Below are the code and all the weights of a small trained network. Each question names an input and a class and asks about switching units off, where a switched-off unit gives its printed mean instead of its output.

import numpy as np


def w(rows, s, z=0):
    codes = np.array(rows[::2]) - 128.0
    scale = np.full(codes.shape[1], s)
    scale[-1] = z or s
    return codes * scale


def f(y):
    return y / 2 * (1 + np.tanh(0.7978845608 * (y + 0.044715 * y**3)))


def log_softmax(a):
    a = a - a.max(-1, keepdims=True)
    return a - np.log(np.exp(a).sum(-1, keepdims=True))


def net(x, mask):
    res = np.array(x, float).reshape(1, 3) / 4 @ E
    y = f(res @ A[0][:, :-1].T + A[0][:, -1])
    res = res + np.where(mask, y, B[0][:, -1]) @ B[0][:, :-1]
    return log_softmax(res[-1] @ U[:, :-1].T + U[:, -1])


A, B = {}, {}
E = w([
[177,107,254,109,135,114,138,135,69,105,147],'x0',
[128,160,122,78,36,121,79,129,139,100,93],'x1',
[110,145,106,84,108,157,138,187,89,156,193],'x2',
],0.012)
A[0] = w([
[188,78,114,160,162,66,100,14,160,65,17,103],'neuron 0',
[120,54,85,206,238,111,194,126,109,164,168,59],'neuron 1',
[228,126,193,104,148,48,94,149,76,121,122,65],'neuron 2',
[135,161,110,74,20,94,87,127,163,2,101,139],'neuron 3',
[140,203,118,71,40,107,93,150,126,87,90,83],'neuron 4',
[65,135,60,158,143,184,113,72,169,152,118,22],'neuron 5',
[87,229,127,109,74,228,163,218,81,194,194,53],'neuron 6',
[125,199,131,106,71,87,34,134,109,101,81,44],'neuron 7',
[111,220,62,138,155,106,142,113,206,127,90,57],'neuron 8',
[142,92,180,185,131,146,108,9,221,111,32,70],'neuron 9',
[74,159,70,173,123,166,108,138,134,184,76,29],'neuron 10',
[56,166,55,175,136,109,80,98,162,133,113,255],'neuron 11',
[174,68,179,115,134,56,129,139,51,26,144,107],'neuron 12',
[87,154,24,116,134,126,116,84,121,193,145,116],'neuron 13',
],0.0061,0.0055)
B[0] = w([
[86,74,95,60,131,196,75,111,73,136,190,214],'neuron 0',
[212,109,104,185,177,109,186,86,206,205,157,218],'neuron 1',
[95,210,212,146,78,149,139,95,105,129,95,186],'neuron 2',
[184,110,76,182,205,67,170,77,152,148,140,224],'neuron 3',
[229,127,106,124,188,110,178,91,178,186,199,193],'neuron 4',
[106,214,161,157,73,179,145,91,128,200,147,168],'neuron 5',
[69,109,101,58,165,183,84,141,40,207,227,203],'neuron 6',
[145,174,171,177,200,105,141,49,204,254,200,168],'neuron 7',
[140,207,226,134,50,160,130,136,109,173,109,173],'neuron 8',
[77,42,122,54,144,232,76,148,104,202,201,199],'neuron 9',
[94,189,223,154,92,188,139,98,159,216,121,158],'neuron 10',
[135,163,111,137,64,71,123,161,72,56,92,254],'neuron 11',
[125,185,216,194,82,156,160,127,92,81,83,204],'neuron 12',
[113,127,155,135,66,153,142,134,110,111,107,198],'neuron 13',
],0.0085,0.0075)
U = w([
[82,71,124,38,154,180,66,137,102,150,186,95],'0',
[191,126,118,201,202,81,176,95,215,156,147,96],'1',
[111,192,183,177,68,140,132,127,114,112,77,78],'2',
[146,71,92,119,150,45,128,175,92,9,73,250],'3',
],0.013,0.012)

Each question gives the input, the list of numbers given to net, and the class t.
The units are the neurons (one row each of A and B). Each row of codes is followed by its name. A weight is (code - 128) times the scale printed after its matrix; where a second scale follows, it is the last column's (A, B and U).
mask holds one flag per neuron, in row order. A switched-off neuron (its flag False) gives its mean, the last column of its row in B, instead of its output. The means were averaged over made-up inputs and are rounded, as every weight is.
A unit's drop is (log p(t) with every unit on - log p(t) with that unit switched off) / (log p(t) with every unit on - log p(t) with every unit switched off).
The circuit of an input: a set's keep is (log p(t) with only the set's units on - log p(t) with every unit switched off) / (log p(t) with every unit on - log p(t) with every unit switched off). Starting from the 12 units with the biggest drops (on a tie, the unit counted first), units are removed one at a time, each time the one whose removal leaves the highest keep (on an exact tie, the one counted first), for as long as the keep stays at least 0.8.
units of the circuit, in order: the units of the circuit, biggest drop first
most important unit: the unit with the biggest drop
top k neurons: the k neurons with the biggest drops, biggest first
drop of u: that unit's drop, to one decimal
input [-6,6,-2], class 1: units of the circuit, in order -> neuron 3
input [8,-6,7], class 2: top 2 neurons -> neuron 12; neuron 2
input [6,8,-7], class 1: top 4 neurons -> neuron 3; neuron 7; neuron 4; neuron 6
input [-5,-1,-5], class 0: top 2 neurons -> neuron 9; neuron 0
input [8,-7,-2], class 2: top 2 neurons -> neuron 12; neuron 2
input [1,7,-6], class 1: top 4 neurons -> neuron 3; neuron 7; neuron 4; neuron 6
input [-1,-3,-1], class 3: top 3 neurons -> neuron 7; neuron 4; neuron 3
input [2,-3,-3], class 3: top 2 neurons -> neuron 6; neuron 7
input [2,3,3], class 3: top 3 neurons -> neuron 9; neuron 1; neuron 0
input [7,7,-6], class 1: top 3 neurons -> neuron 3; neuron 7; neuron 4
input [2,-4,-6], class 0: drop of neuron 9 -> 0.1
input [-3,-6,-8], class 0: drop of neuron 9 -> 0.3
input [8,-6,-6], class 2: drop of neuron 2 -> 0.4
input [2,-1,2], class 3: most important unit -> neuron 9
input [0,8,5], class 1: drop of neuron 10 -> 0.0
